nolisafa: [  67  255  284  177 -120  106  126 -101   10  129 -244  251  274 -102
 -203 -125  211  -68  131  -38 -180   32  147 -401  176]
mobavvinat: [ 157  -78 -156 -175  -89 -146  -16   47   32 -184  289  -86  -67  114
  115  160    3   33  -86   89  106  106  178   89 -155]
moposzelaf: [-133  -76  260  -58  262 -144  162   43 -171  252 -455  267  189 -259
  -67   78  318 -374  -70   40  126 -342  -81 -152  582]
lukbokes: [  29  -86   -4  -36  267 -133  -82   36 -139   76 -130  -88  -86 -109
   84   67   -5  -55 -179  -45   58  -79   62  110  130]
moposzelaf: [ -15 -168 -104 -167  165   11  160  116   84  -61   79   50  -37  147
   27  -22  133   65    9  215   71  -74 -127  144   26]
nolisafa: [ 108  146 -195   41   -8  -18 -158   -2  -62   46  253 -214 -179  -28
   36  -26 -184   17  -56 -160  132  205  236  110 -184]
nolisafa: [ -75  155  553  149 -163   46  207 -109  -46   94 -460  533  405 -113
 -160   54  549 -107   62   91 -255 -103  149 -587  308]
ludsimep: [  71   72 -202  -20 -201   24 -202 -225 -135  -32  211 -263 -209   -4
   82  149 -216  150   24 -258   96  206   23  194 -250]
lukbokes: [ -92  -47   37  127  -22   86  -72   54  107 -254  114   63  -48  221
   93  -64   34  401  -10   73 -298   60   18   20 -419]
ludsimep: [  38 -175   22  -95  317 -131   90  118    3   68 -243   32  112 -100
   -1  -26   68 -193 -104  127   60 -264  -97    7  307]
ludsimep: [ -97   -2 -135   94  -57  116  -98   66  115  -86  196   -5  -57  128
   67  -74    6  145  -32   79   16   55   55  -19 -382]
ludsimep: [ 141  135  -59  135  181   89  -50   79   73  220  -84  -69   60 -106
  -80 -221  -20 -159 -113   56   83   52  231 -192   33]
lukbokes: [  30   78  -61   28  155  -21 -117  -81 -202  127   -9 -133 -179  -96
   40   33  -43   65  -71 -203   70   85  106  153    6]
mobavvinat: [-155  -60 -215  -11  -20  157 -119 -106  -67  -50  200 -121 -268  141
  119   55  -31  315   27  -79   71   97 -149  277 -360]
milzage: [-112   12  350   86  -12  -12  104   55    3 -121 -142  241   63   84
  -24  -10  150  179   43   49 -362    0    1  -89   70]
ludsimep: [  50 -149 -129  -90  -74  -98 -181  -56  -40 -138  110 -168 -115   41
  187  219  -81   73 -167    5   68   41   50  108 -217]
mobavvinat: [ -34   75   13   79   39  -25   -3  218   96  -77  211   30  -68   98
    6 -133  -52   50  -30   61  -80  105  188   12 -137]
mobavvinat: [ -59   -5  360   30  344 -121  217  -14 -193  168 -542  395  292 -221
 -111   -1  480 -136   -6   -5 -105 -353   -5 -234  507]
milzage: [ -46  115 -102    4  -82  118    4  -64  -44  205   58   55   -2  -66
  -38   19  180 -158   -2   10  293   58  114 -131  -19]
moposzelaf: [ -52 -132 -168  -20  208 -107 -178  124  -48  -76  144 -213 -239   31
  165   23 -209   96 -164  -47   45  -10    4  297 -172]
moposzelaf: [ 147   -8   44  -69   30    4  145   32   89  -68    4   54   74   95
  -53  -52   79   70   44  128 -108   47   36  -39   69]
moposzelaf: [ -94 -113  183  -43  203  -81  133  111  -16  103 -289  163  124 -100
  -39   -8  146 -210  -51  122    0 -234 -116  -73  367]
nolisafa: [ -26   74  -41   55 -315   -5 -110  -41   54  -57  148  -33   46  -21
   13   66 -118 -109   23  -56   69   62   66 -123 -168]
moposzelaf: [  37  -69 -105  -92 -416  102  -55  -60  182 -170  264 -110  -58  198
   77  139 -122   60    8  162   32  215  -32  -27 -285]
mobavvinat: [-273   67   31   68 -168  153   31 -111  -74  -22   78  186  -47   74
  -13   34  183  191  176  -99   -8    0 -142   26 -185]
moposzelaf: [ 236 -294  -65 -270  477 -326   57  296    8 -174   72 -159 -162  110
  175   70  -46   54 -286  228  -42  -35  142  326  165]
ludsimep: [   9  257  -22  112 -396  137  -32 -146   36   61  151   10   67  -36
 -117  -31  -72  -80  175 -141   66  179   85 -192 -125]
ludsimep: [ 137  229  197   80 -240  -26   88 -114   11  270 -300  160  402 -316
 -226  -14   95 -550   67  -43  143  -91  147 -528  423]
milzage: [  24 -190 -219 -190  -26  -16   40  -54   58  103  -83  -60  132 -100
    8  104   27 -337  -26  136  374 -232 -223  -42  154]
milzage: [  27  -58 -113  -96 -223  -97  -96    3   44  -52  156 -190  -55  -28
   52  126 -287 -197  -22  -29  146   40  -60   80    0]
milzage: [  25 -130 -280 -130  448  -78   48  145  -41  102   41 -173 -136  -46
    9 -138 -124  -67  -23  -18  222 -175 -163  349  150]
moposzelaf: [-286 -181  -97 -126  191  102  147  141    9  -96  196  116 -240  258
   83  -22  183  296   71  154   29  -42 -252  351 -140]
mobavvinat: [ 190   43   50   31   13 -209 -154  -48  -97   37 -138 -187   52 -217
   11   71 -255 -204 -117 -186  -23  -20  133  -41  180]
ludsimep: [-114   41  223  101 -170   31   50   38   75  -69  -66  278  176   42
  -15   25  252   -7   -3  130 -129  -29  113 -303  -68]
nolisafa: [ -14  149  256  150 -292  -18 -125 -154  -91   28 -151  116  123 -123
    4  160  102  -77  -65 -105 -105   86  225 -329  -20]
nolisafa: [ -65   29  296   16 -342 -115   68   81   86 -281  124  232   99  141
   24  132   88   72   44   89 -275   96  138 -167  -76]
milzage: [-182  -95 -196  -11  -12   79  -44   38   53  -85  188  -56 -121  109
   62  -36  -93  124   68   -2   82  -58 -217  203 -245]
mobavvinat: [ 130  113   52    2  104 -138   22  -69 -155  140 -160    5  105 -220
  -83   10   20 -194   11 -183   69  -82  106  -64  286]
nolisafa: [ -17   93  162   57   90   87  118  151   60  -78  134  103 -144  216
  -28 -144   79  300   32  102 -280  239  147   74  -73]
ludsimep: [ -89  -43 -105   32  164   42   18  128   80   67   -3  -35   -5  -18
  -36 -170 -102  -87   23   39   78 -128 -143   74   28]
lukbokes: [  14  -21  -97  -66 -142   83  -70 -164  -51   56   27 -151 -111   -3
   31  115 -102   13   15  -62  108  101 -111   92  -35]
lukbokes: [ 221   34   97 -169   66 -130  165  -31  -77  210 -201  -12  112 -184
 -119   66   35 -366  -12   19  150  -20   55  -83  549]
lukbokes: [  40  -34  136    7   -3 -234 -104  -13 -116   -5 -177   16  112 -188
   61  170    1 -210 -152  -83    5 -131  131 -126  161]
milzage: [ 177  -81   23 -132  205 -138   65   70  -32  -44  -23 -106  -79   27
   23   18  -78   42  -68   35  -85   39   34  176  193]
mobavvinat: [  93   48  -41 -100 -219   20   22 -183  -59   12   58  -70  -21   -9
  -28  131  -40  -14   98  -90   76  115  -46   31   49]
ludsimep: [ -44  -79 -222  -38 -213    8 -139   94  164 -101  296 -219 -115   85
   85   18 -330  -97  -35   63  147   77  -72  108 -239]
milzage: [ 149  128   82    2 -207  -55   23    9   51  -53  112   43   80   16
  -34   43   29  -72   -8   34  -37  165  265 -185   -9]
nolisafa: [-177  -11  -76   98  414  346  123  -29   -2  416 -367  101   38  -96
 -143 -296  241  -54   50  100  175 -213 -287  -48  188]
lukbokes: [ -84  231  207  293   50  192  -45   -5  -16  145 -147  180   45  -26
  -75 -180  202  126  -30  -24 -185  114  244 -278 -118]
nolisafa: [ 115  -22  -76 -105  181   29  114  102   43  -47  164  -54 -156  173
    7  -82   27  199   -1  116  -50  156   65  195  -23]
mobavvinat: [  -3   51  136   75  188  -91   84  128   -1   80 -175  166  175 -121
  -81 -119  129 -170  -25   26  -34 -168  101 -167  214]
milzage: [  91  -23 -118   13 -259   44 -126  -97  106 -221  194 -128  -16  137
   78   63 -147  203   17   -2  -98  131   13    2 -367]
lukbokes: [ 267  -85  197 -171  386 -403   95  105 -197  -72 -175  -59  -32 -104
   33  104  -45  -19 -133  -88 -194  -62  151  215  471]
moposzelaf: [-350  -48 -108  114  131  171  -29   61    7   55   21   46 -110   39
    4 -159  -22  114  100  -49   51 -158 -304  171 -167]
lukbokes: [-181  198  -96  179 -270  357   71    1  225  224   63  216  211   -4
 -175 -228  202 -232  152  162  256   -3    0 -419 -173]
nolisafa: [ -47  -87  -25 -143  415   31  310  157   -7  121  -80  246   40   60
  -71 -127  422    1   35  223  131 -178  -58   63  247]
nolisafa: [  58  149  384  136  107   -8  127  -31  -77   41 -308  223  147  -58
 -125  -89  186  105   52  -57 -360   14  121 -192  250]
mobavvinat: [-171   88 -115   65   46  171   42 -104  -80  154  -15   84   -9  -48
  -82 -101  124   40  166 -130  151  -91 -168   40  -45]
lukbokes: [  83   13  297   34  245 -184  150  195   15   41 -272  216  222 -110
  -80  -87  174 -195  -95  121 -163 -154  186 -222  377]
moposzelaf: [-150 -199 -265  -99  160   39  -30  178   87 -166  324 -126 -280  242
  148  -45 -107  254  -30  120   62   13 -164  389 -313]
lukbokes: [ -87  215 -168  227 -307  242 -122  -82  110 -220  418   70  -47  237
   18 -126   63  452  164  -91 -125  231  166  -76 -741]
milzage: [  67   45  263   63   48  -73   57  -32  -44   96 -339  139  216 -161
  -83    4  116 -171  -38    0 -123 -111   69 -254  307]
milzage: [ 160   41 -254  -46 -134   22 -152  -89    7  -20  246 -263 -139   29
   65   59 -199   34  -45  -73  154  197  115   98 -232]
moposzelaf: [ -12   78  -70    3 -150   85   29  -38   39  -47  177   24  -24   87
  -27  -21   23   94  107  -15   22  103   14    4 -156]
ludsimep: [-110 -124   18  -74  174  -16  102   -4  -79 -127  -14  113  -67  115
   49   31  169  282   71   -3 -116 -110 -176  214  -33]
mobavvinat: [ 160  -69   -8  -20  257  -49 -128  -57 -116   89 -181 -269 -162  -79
   64   21 -207   65 -165  -88  -76   62    1  185  131]
[ 143   62  -77   69 -482  -50 -285  -17  164 -183  291 -295  -51   42
   94  107 -461  -83  -98  -36  -41  281  195  -97 -332] : moposzelaf
[ 360   80 -131  -87  193  -97  -48  -62 -106  180  -43 -242  -48 -150
  -19    9  -88 -147 -141  -77  162  126  261   26  198] : milzage
[-189   77  169  130 -183 -106  -12  159   52 -187  151  249   98   49
   24   10  104    1   21    5 -129  -38  170 -165 -177] : mobavvinat
[  61   88  -82    7 -296   64  -86 -141   13  -33  153  -74  -15   24
   13   93  -55   19   36  -60   67  163   82  -73 -191] : moposzelaf
[ 112   51  180   60   66  -47   29   32    6   46 -180  130  155  -63
  -26   -7  191  -77 -117   95  -92   -5  242 -264  112] : lukbokes
[ 159  139   47  -34  -24   71  312  120  218  138  -40  175  291  -23
 -260 -248  110 -309  176  202   73  -33   36 -283  329] : ludsimep
[ -12  185  214  136 -175   31   28   26   27  -91   86  178   42   84
  -43  -33  121  142   48   -8 -230  181  248 -183 -126] : milzage
[  19   43  168   75   53   37   -3  -17  -42 -123   -2   38 -108  136
   32  -18   45  362   -2  -30 -331  166   91   71 -123] : milzage
[-187   69  -13   97   15  100   43   96   39  -65  174  144  -61  128
  -13 -127  106  193  100    4  -62   22    2   47 -222] : milzage
[ 144  -30   -2  -63  -92  -44   -1  -10   56  -70   38   18   75   42
   45   99  110  -25  -97  133   21   63  178 -144  -61] : ludsimep
[ -58   14  -43   33  -89  136   -8  -59   50   48   -1  -40  -18   22
  -37  -51  -75   15   77   -4   19   27 -141    5  -49] : mobavvinat
[ 107  -50 -303  -61  226  -88  -59  102   12  -18  183 -171  -74   -9
   52  -82 -112  -16  -62  -24  188  -63   57  182 -114] : moposzelaf
[ 232  -17   98  -93   25  -60  258  164  236  -82  -30  114  245   78
 -134 -144   50 -130   64  265 -124  -28   54 -180  237] : moposzelaf
[  36   73    3   32 -133  126   72  -18  121    9   39   38   75   60
  -87  -95    2    2  101   70  -32   75  -17 -116  -36] : nolisafa
[ -43  -22   53  -63 -493  -29   45   62  209 -318  333  104   62  224
   43  132  -31   41   91  162  -94  140   36 -108 -254] : milzage
[  12 -172 -161 -201 -123  -15   57   78  135 -174  269  -49  -82  201
   96  111   -6   44  -15  214  112   58  -69  131 -149] : nolisafa
[ 172  -72 -250 -117  -41  -53 -109   81   98 -138  335 -272 -189  142
  122   45 -232   73 -116   82   89  201  131  188 -242] : mobavvinat
[-312 -111 -136   96  429  282   26  -88 -114  155 -221   69 -125   29
   -5 -195  186  337  108  -74    9 -249 -434  257 -112] : moposzelaf
[ -86   13 -166   65 -129  147 -126  -91   30  -19  130 -109  -94   56
   39  -19 -114  126   47  -68   55   61 -101   67 -293] : moposzelaf
[   6  -44   55   -2 -234   60  -52  -72   84  -35  -39  -39   40   29
   23   88  -72  -45  -25   80  -37   63  -54 -115  -45] : moposzelaf
[ -56  -11  -18   29  -66  -28   78  141  160 -112   95  158  177   50
  -36  -90   78  -83   59  125   10 -131   11 -146  -89] : lukbokes
[ 287  109   85  -15 -101 -110   57   38   91  -94   62  -23  123   14
  -66  -31  -73  -50    1   36 -141  145  252 -148   76] : moposzelaf
[ -45 -122 -200  -86  383 -133  -64  121 -123  201  -69 -114  -90 -179
   70    4   -4 -262 -183  -15  349 -216  -10  163  179] : lukbokes
[-141  -46  118   65  -78  -21  -79  -14  -18   71 -189   40   78 -125
   15   68  -33 -196  -62  -10   26 -130  -90 -128  101] : lukbokes
[  31  -22   87   -6  216 -171   86   44  -77  -22 -173   62  120 -118
  -62  -62  -18  -54   65 -117 -102 -224  -93   60  257] : nolisafa
[ 258  258    5    2 -257    7    6 -252  -93  201  -71  -66  151 -214
 -157   56  -38 -263  101 -199  152  135  167 -235  217] : ludsimep
